[[-18.9 -29.4  15.4 -16.4  -6.0 -52.8 -46.3 -52.4 -49.7 -28.5 -38.2]
 [ 22.9  31.2  16.4  26.2  -7.2 -25.3  22.9  22.2  36.7 -46.5  22.0]
 [-49.7 -49.9 -41.4 -58.3 -40.6  10.3 -42.2 -18.7 -36.0  21.6 -20.4]
 [-24.6  16.8   7.4  14.5   0.6   2.5   9.8   1.9  -7.4   4.6 -30.3]
 [-24.9  15.0  -3.2  12.5   1.1   8.6  13.0   2.5  -7.0   7.2 -31.1]
 [  6.5 -29.4  -1.8 -29.7 -20.7 -22.0 -31.7 -12.2  -5.9 -16.7  21.2]]
|
[[  6.5 -29.4  -1.8 -29.7 -20.7 -22.0 -31.7 -12.2  -5.9 -16.7  21.2]
 [-24.9  15.0  -3.2  12.5   1.1   8.6  13.0   2.5  -7.0   7.2 -31.1]
 [-24.6  16.8   7.4  14.5   0.6   2.5   9.8   1.9  -7.4   4.6 -30.3]
 [-49.7 -49.9 -41.4 -58.3 -40.6  10.3 -42.2 -18.7 -36.0  21.6 -20.4]
 [ 22.9  31.2  16.4  26.2  -7.2 -25.3  22.9  22.2  36.7 -46.5  22.0]
 [-18.9 -29.4  15.4 -16.4  -6.0 -52.8 -46.3 -52.4 -49.7 -28.5 -38.2]]

[[  0.1   7.9  -6.8   4.6   3.4   3.3  -9.8  15.9  -5.4  23.8  15.6   6.4
   24.1   5.7 -19.9  18.3]
 [ -0.6  10.8   9.0   3.9 -64.5  -3.0 -12.2  20.5   2.8  -3.1   7.1  -8.9
   19.0 -26.4   8.9  16.5]
 [  5.2  20.8  -1.0 -27.1 -34.1  -4.5   5.9   1.4  26.9   2.8   3.3   4.8
   15.7 -44.2 -18.5  10.2]]
|
[[  5.2  20.8  -1.0 -27.1 -34.1  -4.5   5.9   1.4  26.9   2.8   3.3   4.8
   15.7 -44.2 -18.5  10.2]
 [ -0.6  10.8   9.0   3.9 -64.5  -3.0 -12.2  20.5   2.8  -3.1   7.1  -8.9
   19.0 -26.4   8.9  16.5]
 [  0.1   7.9  -6.8   4.6   3.4   3.3  -9.8  15.9  -5.4  23.8  15.6   6.4
   24.1   5.7 -19.9  18.3]]

[[  8.2 -27.7  18.4 -14.5 -27.2 -24.6  25.6  36.5   7.8 -18.9 -11.8 -59.6
    0.6   2.0   1.8]
 [ 10.8 -28.4  31.1 -26.9 -24.0 -20.1  28.2  10.1 -36.6 -11.3   6.6 -48.0
   16.4   3.8 -26.9]
 [  8.3 -16.2   7.9  -5.8   5.0 -12.9  28.4  -6.6 -48.2   5.3   0.8 -51.3
   55.2   4.8 -32.9]
 [ -6.0 -32.9   7.7 -50.3  11.3 -12.9   2.4 -15.4 -29.3 -72.1  -3.6  11.5
    1.0  -0.2 -22.9]]
|
[[ -6.0 -32.9   7.7 -50.3  11.3 -12.9   2.4 -15.4 -29.3 -72.1  -3.6  11.5
    1.0  -0.2 -22.9]
 [  8.3 -16.2   7.9  -5.8   5.0 -12.9  28.4  -6.6 -48.2   5.3   0.8 -51.3
   55.2   4.8 -32.9]
 [ 10.8 -28.4  31.1 -26.9 -24.0 -20.1  28.2  10.1 -36.6 -11.3   6.6 -48.0
   16.4   3.8 -26.9]
 [  8.2 -27.7  18.4 -14.5 -27.2 -24.6  25.6  36.5   7.8 -18.9 -11.8 -59.6
    0.6   2.0   1.8]]

[[-10.1 -44.3  16.7  -4.1  23.9   1.6  -1.0 -18.6]
 [ 16.3  66.1 -56.7 -16.5 -25.1  14.1  -9.7  28.1]
 [  1.9 -17.3 -46.7 -41.2  29.7  30.3 -24.4  -7.4]
 [ 24.3  20.3   7.4 -37.2 -26.6  47.6 -10.8  -7.0]
 [ 31.4   5.5  25.9   2.2   6.3   7.8 -32.1  -5.0]
 [ -4.0 -32.0  20.7 -17.1   5.8  19.1   2.6 -19.5]]
|
[[ -4.0 -32.0  20.7 -17.1   5.8  19.1   2.6 -19.5]
 [ 31.4   5.5  25.9   2.2   6.3   7.8 -32.1  -5.0]
 [ 24.3  20.3   7.4 -37.2 -26.6  47.6 -10.8  -7.0]
 [  1.9 -17.3 -46.7 -41.2  29.7  30.3 -24.4  -7.4]
 [ 16.3  66.1 -56.7 -16.5 -25.1  14.1  -9.7  28.1]
 [-10.1 -44.3  16.7  -4.1  23.9   1.6  -1.0 -18.6]]

[[  3.9   7.9   7.3  -0.2  -0.2   1.8  -1.9]
 [  2.8  52.6  -5.2   2.4  -0.3   0.2   0.1]
 [ -7.8 -30.3 -16.8   0.5   1.6  -2.9   4.1]
 [-45.0 -58.7  45.2   3.2   0.8   2.0  -0.4]
 [-27.9  64.8  18.4   2.4   0.4   0.8   1.6]
 [  7.0 -17.9  -4.3   1.2  -0.8  -0.7  -0.8]
 [ 24.3 -21.3 -25.3  -0.7  -0.7  -2.1   0.1]
 [  8.6  -8.5   1.7   0.7  -1.3   0.3  -2.0]
 [ 26.1 -31.7 -26.4   0.6  -0.1  -1.4  -0.4]
 [ 42.0  58.4 -40.4  -5.9   0.1  -1.0   0.6]]
|
[[ 42.0  58.4 -40.4  -5.9   0.1  -1.0   0.6]
 [ 26.1 -31.7 -26.4   0.6  -0.1  -1.4  -0.4]
 [  8.6  -8.5   1.7   0.7  -1.3   0.3  -2.0]
 [ 24.3 -21.3 -25.3  -0.7  -0.7  -2.1   0.1]
 [  7.0 -17.9  -4.3   1.2  -0.8  -0.7  -0.8]
 [-27.9  64.8  18.4   2.4   0.4   0.8   1.6]
 [-45.0 -58.7  45.2   3.2   0.8   2.0  -0.4]
 [ -7.8 -30.3 -16.8   0.5   1.6  -2.9   4.1]
 [  2.8  52.6  -5.2   2.4  -0.3   0.2   0.1]
 [  3.9   7.9   7.3  -0.2  -0.2   1.8  -1.9]]

[[-29.1 -61.3 -47.7]
 [ 42.3   1.8  32.3]]
|
[[ 42.3   1.8  32.3]
 [-29.1 -61.3 -47.7]]
---
[[-63.6   1.0]
 [-23.8  30.9]
 [ 75.3 -30.0]]
|
[-63.6  30.9]

[[ 37.6  -2.2  45.0 -54.2  49.9]
 [ 29.8  43.4  -3.1  32.0   9.8]
 [ -1.9   6.2  -5.1  -1.3   2.3]]
|
[37.6 43.4 -5.1]

[[ 3.2  4.3 64.9  1.5]
 [17.3 13.1 39.2  4.2]
 [14.7 11.9 43.5  3.9]]
|
[ 3.2 13.1 43.5]

[[-75.9 -35.8]
 [-25.2  19.1]
 [  4.2  33.1]]
|
[-75.9  19.1]

[[-24.7 -58.3 -49.2]
 [-10.3 -32.3 -25.3]
 [-18.3 -49.2 -35.3]
 [ 14.2 -19.6 -18.4]
 [-11.5 -41.4 -41.1]]
|
[-24.7 -32.3 -35.3]

[[ -8.1  51.2  13.0  48.7]
 [-45.6 -46.1 -26.0  -8.7]
 [  9.0  12.9   0.8 -54.5]
 [-11.7 -17.7 -15.5 -25.3]
 [ -1.0 -10.5 -19.4 -27.4]]
|
[ -8.1 -46.1   0.8 -25.3]
---
[[  1.5 -13.3  16.8 -59.5  19.1]
 [-16.4 -31.5 -14.4  16.4  49.7]
 [ 21.0 -26.3 -22.6 -26.0   3.4]
 [  1.5  -6.8 -41.7  23.3 -50.3]
 [-18.1 -36.5 -36.0  26.1  27.4]]
|
[[-31.5 -14.4]
 [-26.3 -22.6]]

[[-26.8   8.4  70.5  -1.4]
 [  6.1   1.8  25.5 -41.8]
 [-42.6  41.8   5.9 -38.9]
 [ -5.5 -27.2   3.7  -5.0]]
|
[[ 1.8 25.5]
 [41.8  5.9]]

[[-20.2 -11.7 -59.9   2.0  -3.8]
 [-56.3 -70.9 -44.9 -13.4 -23.6]
 [ 32.0 -23.1 -66.8   4.7   4.7]]
|
[[-70.9 -44.9]
 [-23.1 -66.8]]

[[  3.6  35.0  10.3  11.4]
 [  8.6  71.2  33.6  63.7]
 [ 50.5 -20.8  11.9  11.8]]
|
[[ 71.2  33.6]
 [-20.8  11.9]]

[[ 22.6 -18.7 -43.0  25.9 -12.7]
 [-21.1  34.5  10.1  62.0   2.1]
 [ 15.1  17.5  39.8  56.9   7.7]]
|
[[34.5 10.1]
 [17.5 39.8]]

[[-32.8  -2.7  30.0   6.8]
 [ 25.0 -31.3 -36.3  -4.4]
 [-56.1 -20.6 -29.4 -47.3]
 [ -0.9  -4.3  -4.5   3.2]]
|
[[-31.3 -36.3]
 [-20.6 -29.4]]

[[-24.5  46.8 -52.9  50.5  73.0]
 [ 72.7  11.2  28.4 -22.7  31.2]
 [-22.2 -19.1   6.4  10.7 -20.4]
 [ -2.7 -29.1 -44.2   4.1 -31.3]]
|
[[ 11.2  28.4]
 [-19.1   6.4]]
